Each row is followed by its class number.
[-48  16   3 -36  -8 -70  -2   3  37   3  -4  11  -8 -35  35  -2 -14  11
 -22 -25   5  14 -12 -48 -55  -9  -7 -21  -6   7   1 -31  18  -9  23  55
   1 -16 -31   8   9]
3
[ -7 -11 -32   0  -8 -25  -6  15   0   5   7  -6   4 -11   3   1  -5   9
   6   6  13   4  -5 -58   4  -9 -15 -24 -19 -25  15  -7   2 -11   2  12
  14  13   5  32  -4]
6
[-14  78   4  -7   4  11  18   5  41  -6  11 -10 -12 -21   8  -3  16   7
  27   2   3 -46   0  -7  -5   7 -24  -9 -14  34 -19 -11  12  15  34 -19
  22   5   3  16  38]
0
[-11  25 -10 -14  43  15 -24 -19 -10   0 -24  21   0  10  15 -15 -27  -8
  45   6  -1   3 -20  16   6  41  -7  25 -31   6  31   2  -3  40 -54  -8
 -12 -12   5 -16 -13]
9
[-19   0 -13 -15 -40 -22  33  13   0   6  10  17 -10 -44   8  -5  -8  27
 -10 -17  -1   5  -3   5 -33 -60  18 -29  -4 -49   6  13  14 -48  33  54
  42  -1  11   7  -6]
3
[-12  17 -14 -12  -2 -32  15  -9  49  27   6 -18 -13  -1  15 -10  17  -9
 -15  -5  23 -16  -3 -27  -7  -2 -11  -4  12  23 -32  10  26 -17  38   4
  51  12 -20   8  15]
10
[ -7   3   1 -23   6   7   7   4  26  18 -12   1 -15 -18   8 -24   0  -3
   5   8   7   7   0 -23  11 -10 -32 -45  -2  -5   3   2  -2  -7  20 -28
  -8  11 -16 -12   8]
4
[-13  -4  10  -3  -2  49  -1 -36   7 -11 -22  -2  17  10  -8 -23 -28 -23
  10  12  -6 -20  11  -7  23  78   7   1   3 -52  11   7 -20  -2   0 -20
  33  15  14   9  32]
1
[-10 -46   1   5  -3   9  -1 -11  -6 -10  26 -18 -20   2 -18  -2  -5  -5
  11  10 -16  22   8  -6  -9  -9 -11  28   0 -21   8  -5   6  -6 -10  -7
  10  -3  -3  12  -5]
9
[-40 -36 -66 -18 -10  35  -2  12 106   9 -81  10  88  30   0 -17  24 -11
 -84 -21  30 -16  24 -31  59 109  -7 -45  28   0 -48 -17  17   2  24 -10
  39  38 -59  51  51]
2
[ -4   5   1  16  -4  -2 -14  -3  57   9   5  -4   4  -7  27   4  -7  -4
  -4 -14  -7 -34  -4   5 -15  29   6  27  -6 -15 -46   6  22  -4  47 -12
  31   4  14   4  25]
2
[-19 -11 -12 -12   8  15  18  -1 -12   7 -17  11 -26   6   6 -11  19   0
  13  22   5   3  11   9 -27 -48 -10 -23  -6  37   4 -11   8  32 -10   4
   4  -5 -20 -14  18]
12
[-23  45  -6  12 -30  -4   2   2  37  -6  -6  28  12 -23 -28  -5  10   1
 -18  11  13 -19   4 -23  -2   5 -36 -28 -10 -10  15 -19 -10  20  -7  -9
  21   0 -18  26  37]
0
[  0  -7 -57 -25  28  -1 -40 -17  27  -3 -20  32 -39  29  21  48  27  26
 -34  -7   4  -3  14  45 -34  32   6  22  16  61 -12 -25  70  20  32 -36
 -21   3 -31 -10  -8]
5
[  6 -17 -14   9   8  -6  -4   1  -3 -13  19 -32  13 -12 -47  -1   6 -12
  20   4 -12  -5   5 -16  36   2   5  33  -6 -13  -2  11  -3 -11 -21 -28
   4  12  16  14   8]
2
[-16 -39  22  33 -13  11   2  11 -19  -1  -5 -17  -3 -14 -32   2  17 -15
 -17   8   0  12  13  15  14 -12  -6  10   1 -27  -5  18  -2  -4 -22  28
  -2   2  14  25  -4]
6
[ -2  -6   9  17  -6  22 -13 -19  18  24  -4   6 -28   3 -15   1 -27  -9
   7   4   9   0   3 -10 -14  12   4  -8   8   5  -8   4  -5 -13  -4  -8
   0   7  -3  28  26]
11
[ 15  11 -14  -9 -14   1   0  -6  -1 -14  26  -8  -3  -8  26   4   7  17
  10  10 -14  24  -7  31  15  -4  11  15 -15 -12  10  -4  -3  11 -18   4
  -3   5  29  12 -10]
0
[-42 -31  -5  -8   7 -41 -20  -5  17  28 -22 -14  -6 -10  26  16   7  -4
 -22 -17  35  11 -17 -35 -32  16  -5 -20  -5  26  -5 -12  19  -1  25  19
   6  19 -27  14 -11]
6
[-21  -9 -23  28 -12  22   3 -13 -18 -43  44 -33  18  -4   1   3  11  -6
  -4  -6  11 -42   6  -6   8  55  11  25 -18   8  -7 -26 -11 -22  11 -12
  26  19  27 -17  10]
1
[ -6 -17 -24  -8   6  32 -18  17 -22 -25  -5  17  -5   0  13   3 -25  24
   1   9 -24  -9  -2  20   3 -12   8   1  -8 -23   2  -8   8   5   4  11
 -41 -17  19  -3  10]
3
[ 26  46 -30   1   3   2 -41 -27  -6 -41   3  24  13   7  27  33   2 -15
  16 -10 -17 -70  -3  16 -11  -1  14  36 -14  29   7   6  -1 -16  47 -16
  -7 -26  -4   0  24]
7
[ -1  18  22  14  13 -23  11  -1  15  18  44 -10  45 -11 -20  23 -28 -16
  25  20 -46 -72 -14  28  13   5  11  38 -15 -47   2  23  41 -33  28 -11
 -15 -24  68 -24 -19]
9
[ -9  23   3  17  -8  10  13 -17   1   3 -16  -7 -20 -12 -21 -10   1  -9
   7  -4  30  -8  -4 -30 -33 -22  13 -21  15 -18   5   3 -17 -12  -5   6
  31  10 -16  31  22]
10
[  8  14 -25 -24   6 -20 -36  -6   5 -60  17  12  26  41  44  15  39 -50
 -61  27 -11  67 -19 -11 -18  11   5 -10  11 -25  67 -65  16  -3 -69 -12
 -11   6 -59 -33 -31]
7
[-21  58 -35 -49  15   5   2  -9   6 -26   9  56  46 -12  34   1  41  30
  -3 -29  -3 -32  -8  39 -26  12  11  20 -18   1  24 -47 -30  64 -13  10
   0 -16  13 -36  21]
0
[  3 -18 -10  17  -9  -3  -2 -14  27  28  32 -11  20  -6  -1  -1  17  -6
  18  22 -16   5  16 -13  -9  10 -30  -8 -13  14   0 -14 -17  -2  14 -25
 -19  -3 -17   7  27]
12
[-16  -8   2   8  -1  -2   0 -19  -8  15 -10   3   6   0  -7  -4 -23  -4
  17 -15  17   5  -8 -11  -1   9  -9   6 -10  48  -4  14 -10 -14 -16   5
  20   8   9  29   8]
11
[-15 -91 -40   2  22 -15  -2  -4 -50 -20 -26 -35   0   9  17 -17 -33  11
   8  -8   4  33 -24 -10  -1  -6  14  20   7 -33 -16 -28  15  10 -41  19
   8 -18   7  34 -26]
9
[  3  -7 -10  16 -15 -15 -23   0  -8 -19  11   8  -2  14  -3   4  12   7
   9 -10   4  13   0   3 -26 -16  -4   9   3  22   5  -9   6  16   0   5
  14  13 -19  15  -2]
8
[  2  -8 -71  32 -27 -33 -19  15   2   2   1 -35   2  -7  17 -29 -14  16
  -3 -45  58 -11 -45 -66  19 -34  61 -67 -20  48 -30  -2 -53 -23 -10  56
  31  -8  17  61  28]
3
[  31   -9  -58   18  -33   -4   31   29   -3   15    2    4   41  -22
    1  -29   -5   18    4   35   17  -14   -3    3   11   41   -6  -58
   -8 -107   45  -25  -13   14   25  -31  -21   16  -14  -30  -30]
1
[-16  -9  -8  -2   5  13   8   2  13 -14  14  -9  19  10   3  -8  14  -7
  -7 -13  -5 -19  -3   8  -1   8   0   9   3  -6  -8 -16   7  -8  -1   1
  32  -4  -6  -3   2]
9
[-16   0  17  -9  -7  -2  -6   2 -23 -10   1   1 -26 -11 -12  -9  -9  -2
   7  -8   8 -17   6  20  13   2   6  12  -5  24  -5  -6 -18   5 -21  11
  -3 -16  -9  11  10]
11
[-17  -2 -33 -19   3   6  28   7  -3   7 -15  10  23 -21   7 -22  -8   8
  26  12   3 -39  -3  16   3  13  23 -25 -18 -22   6 -13  11  10  20 -13
  17   7  17 -19  20]
12
[  5 -72 -26  23 -30 -25   7  -6 -11  -2   7 -25  18  -8 -23   0  -7  -6
   4  11   5  31   2   4  26  12  -6  32  -3 -36   6  -8  -9 -24   4 -13
  12  -6  19  23  -7]
7
[-38 -20   6   6 -20   4 -24   7  17 -19  10 -22 -33  -3 -42   2 -17  -1
  -5   4 -13  34  -2 -27  24  -7 -12 -39   9 -21   5 -29   1 -38  16   2
  -9 -30   3  47  37]
3
[-18  -1  -2 -16  28  -9  35  18 -11   2  22 -17  21   1   0 -13  21  -1
  12  27   1 -23   7  -3  28  -2 -18   7  -4 -22  -2 -21  -3  16 -46 -12
 -12 -23  25 -32 -12]
4
[-19  71 -54   9  -7  31  15  -2  51  -8 -25 -15  41   4  35  -5  14  30
  36 -36   1 -40 -20 -22  41  57   3 -39   5  46   6 -26 -15  -3  -9  52
 -16  -6  -7   2  40]
11
[-17 -20 -52  -8  16 -14  20 -31   0  25  42 -47  46 -31  -3  15  58  21
 -14  -7 -10 -48  -3  10 -21  22   1  40  28 -62  -1 -20   9  14  17  17
  -2  -2 -22 -74   1]
1
[-30  -9 -13   3 -13  -2   1  -2  25  10 -21  13  23  -3 -19 -24   8   1
  13  -5  13   9  -1   4   5  11 -11 -25  -4   7  13  -2 -16  13 -11   1
  13  10  -9  17  11]
8
[ -5  30  10 -19  14  28  -2   0  24  -6   8   2  16  22  23  20  -9  12
   5  11  -9 -19   7 -28 -18  14  -2   8   2 -39  -5 -23   7  -8 -15  -6
  21  10   6  -3   5]
2
[ -2 -42 -14  46 -27  40   7   7 -19 -35  58 -51  38  23   2  28  37  -7
  -5  12 -27 -36   3 -34  25  -3 -15   6   8   1   1   8   0 -56  25 -12
  24  30  14   1   7]
6
[ 32   1 -11 -25  13  14   4  -1 -15   0   4 -19  -3  -6  12   2  -3  31
   3  -3   1  13  -4  15   1  22  16  15   8 -19  -5   6  14   8   3  15
   3  18  18  -4 -27]
5
[-29 -21  14 -28 -10  -1  15 -14 -29   6  18 -48  43  10  25  24   8  13
  39  23   4 -49   1  21  25  -6   5  83 -29  -2  -7  29 -11  48  16  57
  19 -21  42 -10  -3]
7
[-10  13 -31 -10  11  11   7 -13  30  -3  -4   0  -5  -5   4  -6   6  10
  20  16  -1 -41   8   5  17   4   5   2  -3 -15 -10   4  24   4   6 -11
   1   2  33  -9  18]
4
[ -7  11  -7 -35  -5 -17  19  14  10  14  15   9   5 -18 -32 -22  11  33
  17  -8   8 -23  14  26  19  -5   4  27 -15  30   5   2  -4  33 -14  -8
  12  19  13   1   7]
11
[ -4 -27 -26 -37 -10 -48   6 -18  33  31 -18   6  28  -2  15  -6 -13  14
   4 -25 -11  40  -3  -4  -8   8  14 -16   4 -63  25 -35  15  -2  22   0
  12  13  -1  13  -3]
1
[ -1 -45 -37  -2 -11  25   1  -9 -36 -26  24 -10 -16  -3   6  12  22   6
  18  20  -1  31  15  49 -27 -14  20   8  10 -53  14  -7  19 -11  15  15
  -9   8  -5   0 -32]
8
[ -5  25 -10   4   8 -23  15  -6   2   0  19  -3  30 -12  -7  12   4  -9
  -2  -3  -4 -10 -11 -17   8  10   2  12  -1 -12  -2 -16   3  -4 -31   8
  10  -8  26   4  12]
0
[  6  13  -4 -18 -12  16   3  18  54 -37  27   8 -23 -23  -7  -9   1  19
 -32 -13 -39  26  -3 -32   2  20   5 -21  25 -13  22   1   6 -27  36 -50
  25  23  10   2  16]
2
[-13  27 -22 -41   3  11 -12 -50  -7 -19   0  18   1 -22  15 -11  -8  -5
  36  -4 -12 -36  13   3  18  12  -3  52 -30   7  14  37 -20 -10   9  18
  12   4  12  -6  24]
10
[-21 -15  13   2  14  18   0  -8  -6   4  -5  -9  -3  -1 -14   5  -7  -8
  10  24  -1   9   6 -15  15  30 -20   4  10 -38  10   2   4  19 -16 -13
 -17 -11  11  -2   9]
4
[-17  14   0  -2 -26   4  24  39   8 -19  33 -15  10 -25  16   7  13  32
 -41  19  -8 -31  -5  -5 -19 -27  14 -41  13  -6  10   3  16 -20   4  12
   3  21  -2 -11 -29]
8
[ 37 -54 -16   8  -2  -8  31  12 -30   2 -10   9  26  11  16 -13 -18 -16
  14  17  -8  21  10   6   4  -5  13  28   1 -52   9  -7 -23  -2 -36 -14
 -10 -12  13   4 -17]
7
[ -2   6 -12 -10  10 -47   4   1 -33  33 -18  -1 -32 -27  38  20 -25  20
  18   4  10  30  -9 -13 -50  -3 -11  -8   3 -28  -4  -6  46  20  21  35
  20 -25 -34  15 -12]
12
[  7  21 -33 -11   1  14  -1 -14   3 -13  12 -11  11 -13   8   1 -13   9
   5   1  -3 -35   9  -3  19  46  33  11 -13 -26  10   3  -1  -4   1   2
   4  18  26  -1   5]
1
[  6   4 -18  -8   8  37  33 -13 -44 -19  41   3  40 -13 -14 -38  27   0
  -4  14 -11  -8  -6  53   2   7  16  11   0 -58   1  19  -8 -22 -21 -31
 114   7  45  -6   7]
12
[-21   5   5 -37  25 -10  31 -11   4  15 -18  13   6  -1   3 -22  43  -9
 -10  -5  11   2   2 -11 -34 -56   4 -29  15   9  24 -16 -11   5 -71 -34
  19  24 -41 -28  -6]
4
[  3   1 -39  12  21   7  -7   3 -24 -11 -19  10   2 -11  -4   7 -14   3
   8 -19  -6 -23 -11  20   4  16  24   9  -8  13  14  -3  19  24  11 -20
 -27   7  23 -20   4]
1
[ 24  -6  -1   9  -6  14 -13   4 -10 -35  -3   0  -5   7 -11 -24 -46   8
  11   8   1  38  -6 -23  -2  12   9 -26   5 -71   6 -48  -8 -35 -35  36
 -29   9  26   3  -4]
3
[ -5 -19  44  20 -15  13  19   2  11 -13  12 -28  18  18 -31  -4  24 -18
 -28  -5   5  14  12 -28   5  34  -2 -17  38 -35   0 -19  -8 -49 -19   6
  42  35  -3  11  -1]
6
[ 12  50 -10  11  17  25  -7  -7  -8 -16  12 -26  -7 -32  -1  -4   8   2
   2  -3  -6  28  -6 -24   1  35 -20 -15   2  35   2  10   7 -15 -11   9
  13  18 -20  12  15]
12
[ 35   7 -11  30   4   8 -11   4 -31 -40   6 -12  -8  12  14  20 -14 -32
  21   0  -5  12  -6 -12  14  27  34  24  -1  14  19   6 -17  -7 -11 -11
 -14 -18  13  27   4]
7
[ -7 -42   0   6 -26 -43   4  -7  18   9  30 -15 -18 -16 -13 -14 -12   7
  -1  -5  -3  19  -1 -11   9  17   0   8   9  17  -5  -5 -14 -11  12   1
  -4 -16  11  21   7]
11
[  9  -2  -2 -11 -15   2   3 -10   7 -11 -28  11  -7  25  23 -10 -10  -4
  18   9  15  23   0  16  -6  12  -4  -2   0 -19  11 -16  -6  -1  17 -12
  37 -12  -4  27  -1]
7
[-11  47  23  -8  15   9  -2  29   5  -7  13 -21  13  -9   1   7  27  10
  -1 -12   8 -35   7   2  17  28  -9   2  -9   7 -12  -7  -1   4   6  13
  16   8   4  13   0]
6
[ -5 -23 -34  -3 -15 -29   4  -6  26  -3   2 -14  19 -22 -16  -2   3  18
   9   0  -1   9   2 -26   0   1  -5  16  -5 -29   4   2   8   4  13   5
   7  12   8  18  -2]
2
[-29  49   8 -31 -32 -25  20 -37  50   3 -18  42 -10 -31  -3 -42  31  27
  -6   5   5 -75  17  46 -36 -51   8  -9  -4  -8 -20  -1 -22  39  13  79
  42 -49  15 -18  47]
12
[-28 -47   1   4  -3  22   9  17 -53 -14  46 -49  14  10  -2  -7  23 -24
  18  19  21   6 -15 -17  -6  -6 -20 -16  -1 -10   6 -15 -11  -3  21 -13
  26  19 -27 -30 -15]
8
[ -4   1 -13 -37 -11 -33  -8 -11   9  18   1  24   6 -16  33 -10   4  19
  -4 -14   4  50   0 -13 -25  11 -27 -28 -14  18  17 -18  -9   6  25   5
  26   0 -37  10   3]
12
[  4 -23 -41  38  -8 -40  -4  36   7  -8   6 -25 -10 -39 -12  15  14   2
 -26 -16  -6  40  -4 -28  17  -5  -2   2  -6  15   4   6  51 -27 -14  13
 -16  41   0  27 -20]
6
[ 27  18 -25  25   5   5 -25  14 -16 -20   9  16 -19  -5   1  17  21  21
 -16 -32  -8 -40  -2  49   0  -8  22  38  -6  48 -20  -3   8  18 -10  -7
  -8  -9  12 -16   6]
5
[ -2  30  54  25   0  53  30  21 -34 -47 -12 -20 -47 -12 -34  -1  10 -31
  27  22  -7  -5  21 -17  -3 -34  -8   6   3   5  16  42  22   9 -10  47
  -2  30  13   6   4]
6
[-18 -24  -6  13   3   3  14  15 -15   0  10 -27 -31 -28 -15   1   4  -2
  22  13  -9 -15  13 -22  17   3 -17   1  -2 -18   2  12   2 -26   6 -14
   2  -4   2  19   7]
6
[ -3 -37 -12 -11 -11 -23  -4  14 -11   7  18  -4   2  -6   4   0 -27  -3
  12   1  -5  43   4 -21  17  11  -3   3 -15 -21  11  -6   3 -25  -2  23
 -22   4  -1   3  -9]
3
[ 36  33 -54  34   2  -4   3  55 -17 -47   6  20 -25 -22  -8  15 -38  49
  -6 -22  -8   8 -27   4   1   8   2 -18   3 -10  17 -26  67 -20  26   6
 -16   4  40 -15 -42]
9
[-12  26  10 -43  -5 -46  -6   0  30  15 -11 -25  29 -10   4 -12  -5  12
   2  -3  17  -7 -19 -29  50  34   7 -29   2 -19  17   6   1  28  12  29
  -1   3   8  -3  -3]
4
[ -1  -3 -17  23 -17  36   4 -20  -2 -12   5   2  -3   0  25  -2  24 -29
 -14  14   3  29   4  11 -16   1  -7  10   6 -26   9  24  -1  -3   2  27
  12   6 -20   4   4]
10
[ 20  63 -27  -4  39  23  -9  18 -27 -12  28  20  19 -32  -4   1 -19 -10
  14   5   6 -26  -1 -27  -9  48  -9   1 -29  -5  -1  -4  16   7  23 -17
  11  11  16 -10  23]
12
[-21 -13  29  27 -27  47  10 -30   0  37 -33 -11  53  32 -34  -8  -6 -11
  29  17  25 -26  10  51  33  10 -32   5  -7 -15 -29  30  -8 -12  -5  22
  47   2  15  49  15]
11
[-39 -28  25 -19   7  33  18 -28  22  22   8 -19  13  37 -10  14   4   4
  27  14  -7  24   3 -18 -29  -7 -13   0  14 -31  21 -16   2   9  -1  10
  22  -4   7  14   1]
9
[-32 -25 -19 -23 -16 -17 -10  -6  20   7  -7  -5 -18 -10   7  -7  -8  16
   1   0  18  18   0  -6 -28  -4 -12 -15  -5 -24 -10 -21  28 -14  42  20
  18   9 -24  11   8]
3
[-10  12  11  -9 -29 -38  19  -3  36  17 -15  -2   9  -2   7  -2  -1 -10
  -5 -11  16   8  -9 -26  -1  -5  -7 -28   6   4  -8 -10  15   2  27  19
  37  12 -12  25  18]
0
[ -5 -20 -22 -26 -12 -47   3  14  19  21  17  -1 -16 -11 -16   4 -15  15
  -3 -11   7  11  -5 -13   3 -21  20  -8   2   4   2 -17  31  -2  24   5
   1  13   9  12   3]
11
[-11 -17  24   1  -6 -16   3  -6  -4  -3  12 -16 -13 -10  -1   1  13   0
   9   8  -9   5  18  -7  -4  11 -13  15   6 -40   6 -13 -14 -15 -23  20
   2 -11  -4  13  -8]
6
[ 14 -58  12   7  11 -32  -1 -20  32  15 -20  -5   1  29   8  -6 -11 -25
   5 -12 -32  39   0   2   7   4  15  39  23   1 -19  10   7  -6 -32 -11
  -2  -5  11   3   1]
2
[-14   4 -26  -8  15  12   7  16   3 -14   1   4  22  -8  -1  -6 -15  20
   5  -7 -11  -7  -1   4  19  39   2   2  -2 -18  -3 -23   6 -17 -10  17
 -25  -7  22 -17   8]
3
[ 19   3  -8  -8  -1  -5  14   9  -7   7  17 -12   6 -13   2  -2   8  26
  -2   0   0 -14  -3  17   6  -8  11  17 -11   4  -9  17   1  12  -8  12
  10   4  29  -2 -19]
5
[-13  -4 -61  -2  11  74 -21  26 -37 -49 -15 -29 -46   9 -12   0  22  13
  38  21   0  -7   9   2  59  18 -17  14  -4  25  22   1   7  71  21 -35
 -28   7 -37  10  42]
10
